Below is a small trained network, with its code and all its weights. Each question gives an input and a target symbol and asks what happens when units are switched off, that is, made to give their printed mean instead of their output.

import numpy as np


def w(rows, s, z=0):
    codes = np.array(rows[::2]) - 128.0
    scale = np.full(codes.shape[1], s)
    scale[-1] = z or s
    return codes * scale


def norm(h):
    return h / np.sqrt((h * h).mean(-1, keepdims=True) + 1e-5)


def f(y):
    return np.maximum(y, 0)


def softmax(a):
    e = np.exp(a - a.max(-1, keepdims=True))
    return e / e.sum(-1, keepdims=True)


def log_softmax(a):
    a = a - a.max(-1, keepdims=True)
    return a - np.log(np.exp(a).sum(-1, keepdims=True))


def net(x, mask):
    ids = ['ΔΠΣΦΨβγεζηθμξτω'.index(c) for c in x.split()]
    T = len(ids)
    res = E[ids] + P[:T]
    r = norm(res)
    for j in range(3):
        rows = slice(2 * j, 2 * j + 2)
        q, k, v = (r @ M[0][rows].T for M in (Q, K, V))
        z = softmax(np.where(np.tri(T) > 0, q @ k.T / 2**0.5, -1e9)) @ v
        o = O[0][rows]
        res = res + np.where(mask[j], z, o[:, -1]) @ o[:, :-1]
    y = f(norm(res) @ A[0][:, :-1].T + A[0][:, -1])
    res = res + np.where(mask[3:19], y, B[0][:, -1]) @ B[0][:, :-1]
    return log_softmax(norm(res)[-1] @ U[:, :-1].T + U[:, -1])


Q, K, V, O, A, B = {}, {}, {}, {}, {}, {}
E = w([
[149,126,124,104,130],'Δ',
[145,130,126,99,136],'Π',
[169,134,133,113,139],'Σ',
[137,120,122,111,124],'Φ',
[146,137,112,135,122],'Ψ',
[146,159,122,115,148],'β',
[156,160,128,120,145],'γ',
[158,123,132,106,126],'ε',
[142,120,127,102,119],'ζ',
[165,150,134,120,145],'η',
[147,102,147,76,154],'θ',
[126,163,108,128,153],'μ',
[119,133,106,146,110],'ξ',
[108,123,125,109,152],'τ',
[5,66,188,16,173],'ω',
],0.0019)
P = w([
[110,155,237,165,133],'0',
[132,62,27,98,120],'1',
[18,251,133,190,118],'2',
[148,107,163,151,136],'3',
[109,105,199,92,142],'4',
[116,107,86,139,112],'5',
[59,184,112,151,106],'6',
[159,62,139,111,139],'7',
[122,98,214,78,135],'8',
],0.0025)
Q[0] = w([
[53,129,232,4,144],'h0',
[1,233,34,253,35],'h0',
[69,223,18,167,47],'h1',
[91,173,37,229,25],'h1',
[247,58,164,81,236],'h2',
[227,42,128,154,152],'h2',
],0.0033)
K[0] = w([
[171,114,21,205,198],'h0',
[246,148,223,172,189],'h0',
[158,33,253,171,149],'h1',
[155,177,241,192,152],'h1',
[59,210,44,55,32],'h2',
[34,202,117,58,109],'h2',
],0.0035)
V[0] = w([
[63,109,107,184,233],'h0',
[116,159,69,244,68],'h0',
[188,171,92,95,90],'h1',
[188,252,106,174,233],'h1',
[127,179,165,185,33],'h2',
[185,65,149,179,17],'h2',
],0.0039)
O[0] = w([
[74,11,123,206,234,195],'h0',
[58,179,4,219,130,18],'h0',
[184,125,79,60,50,38],'h1',
[196,96,27,33,194,114],'h1',
[109,142,23,126,46,164],'h2',
[81,124,96,228,56,1],'h2',
],0.0037,0.00096)
A[0] = w([
[151,195,189,152,175,120],'n0',
[103,215,86,168,176,145],'n1',
[133,2,107,217,137,77],'n2',
[48,151,99,125,183,35],'n3',
[71,49,107,117,215,158],'n4',
[235,189,83,83,133,118],'n5',
[173,6,56,129,101,194],'n6',
[62,213,153,158,205,72],'n7',
[134,107,132,67,199,105],'n8',
[93,151,125,19,161,80],'n9',
[192,121,145,96,42,149],'n10',
[137,99,220,154,139,197],'n11',
[94,140,164,63,119,105],'n12',
[205,76,28,163,84,183],'n13',
[47,159,127,54,104,108],'n14',
[117,65,122,150,176,2],'n15',
],0.0027,0.002)
B[0] = w([
[46,101,151,71,141,181],'n0',
[178,97,166,164,85,162],'n1',
[189,166,41,207,166,153],'n2',
[207,105,125,70,77,144],'n3',
[203,119,87,207,144,224],'n4',
[175,106,85,70,43,154],'n5',
[96,130,244,131,141,207],'n6',
[118,2,163,81,132,172],'n7',
[152,129,56,169,103,206],'n8',
[127,234,43,160,142,173],'n9',
[121,139,193,74,133,163],'n10',
[102,132,57,152,97,252],'n11',
[80,176,87,134,121,174],'n12',
[62,235,142,134,51,168],'n13',
[223,214,118,95,87,159],'n14',
[180,18,74,53,112,133],'n15',
],0.0028)
U = w([
[151,171,216,46,13,13],'Δ',
[55,218,70,246,4,149],'Π',
[14,119,46,224,38,3],'Σ',
[44,227,222,59,10,63],'Φ',
[206,212,49,33,29,102],'Ψ',
[215,216,12,45,56,104],'β',
[11,170,212,198,56,17],'γ',
[231,178,169,46,24,102],'ε',
[32,22,214,197,245,232],'ζ',
[69,219,228,182,28,26],'η',
[35,221,224,3,106,245],'θ',
[206,21,227,45,148,96],'μ',
[213,227,17,70,172,175],'ξ',
[243,7,51,252,239,254],'τ',
[59,89,230,64,98,3],'ω',
],0.0037,0.0032)

Each question gives the input, a string of symbols that net reads in full, and the target symbol t.
The units are the heads (2 rows each of Q, K, V and O) and the neurons (one row each of A and B). Each row of codes is followed by its name. A weight is (code - 128) times the scale printed after its matrix; where a second scale follows, it is the last column's (O, A, B and U).
mask holds one flag per unit, heads first, then neurons. A switched-off unit (its flag False) gives its mean, the last column of its rows in O or B, instead of its output. The means were averaged over made-up inputs and are rounded, as every weight is.
A unit's drop is (log p(t) with every unit on - log p(t) with that unit switched off) / (log p(t) with every unit on - log p(t) with every unit switched off).
The circuit of an input: a set's keep is (log p(t) with only the set's units on - log p(t) with every unit switched off) / (log p(t) with every unit on - log p(t) with every unit switched off). Starting from the 12 units with the biggest drops (on a tie, the unit counted first), units are removed one at a time, each time the one whose removal leaves the highest keep (on an exact tie, the one counted first), for as long as the keep stays at least 0.8.
circuit, biggest first: the units of the circuit, biggest drop first
most important unit: the unit with the biggest drop
top k neurons: the k neurons with the biggest drops, biggest first
which heads matter: for each layer, one digit per head in row order, 1 if its drop is at least 0.15 and else 0, layers parted by /
drop when u is switched off: that unit's drop, to one decimal
input Π τ Δ τ Π ω η, target ζ: most important unit	h1
input Δ Π θ Φ ε μ ζ β Σ, target τ: circuit, biggest first	(h0 n4)
input ξ Π Π ω Ψ θ, target ζ: circuit, biggest first	(h1 h2)
input ω ξ τ ω θ ε, target ζ: which heads matter	010
input τ μ ε, target ζ: which heads matter	110
input τ γ τ, target ζ: top 2 neurons	(n7 n1)
input ε τ τ ξ β τ ζ Π ζ, target ζ: which heads matter	110
input Ψ ω β τ η ζ ξ, target ζ: which heads matter	010
input Φ Φ Φ τ τ ω η, target ζ: which heads matter	000
input τ Π γ, target ζ: which heads matter	110
input Π θ β μ β τ η, target τ: circuit, biggest first	(h1 h0 n4)
input μ τ Ψ, target τ: which heads matter	110
input τ Π Π, target ζ: which heads matter	110
input ξ Π η ζ τ τ τ η Ψ, target ζ: circuit, biggest first	(h0)
input ξ Π μ τ β Δ Σ, target ζ: which heads matter	000
input ζ Π Π τ Π η Π, target ζ: which heads matter	011
input ζ μ Π τ Φ, target τ: which heads matter	100
input ξ Σ η τ Ψ τ θ, target ζ: which heads matter	010
input Δ τ ω Δ, target ζ: which heads matter	011
input Π θ Π β γ τ ξ Π ξ, target ζ: circuit, biggest first	(h0)
input Δ Π β τ Π ξ, target τ: which heads matter	010
input Π η β Π η τ Δ Δ β, target ζ: which heads matter	111
input Δ τ Π ξ τ μ ε θ Π, target τ: top 2 neurons	(n4 n13)
input τ Δ μ, target ζ: drop when h1 is switched off	0.2
input ω Δ Π η τ μ μ Δ Π, target τ: drop when h0 is switched off	0.9
input γ τ Δ Φ Π τ τ γ μ, target ζ: drop when h0 is switched off	0.5
input τ μ β τ τ, target τ: drop when h0 is switched off	0.5
input Δ Δ γ τ Δ Π Φ, target ζ: most important unit	h1
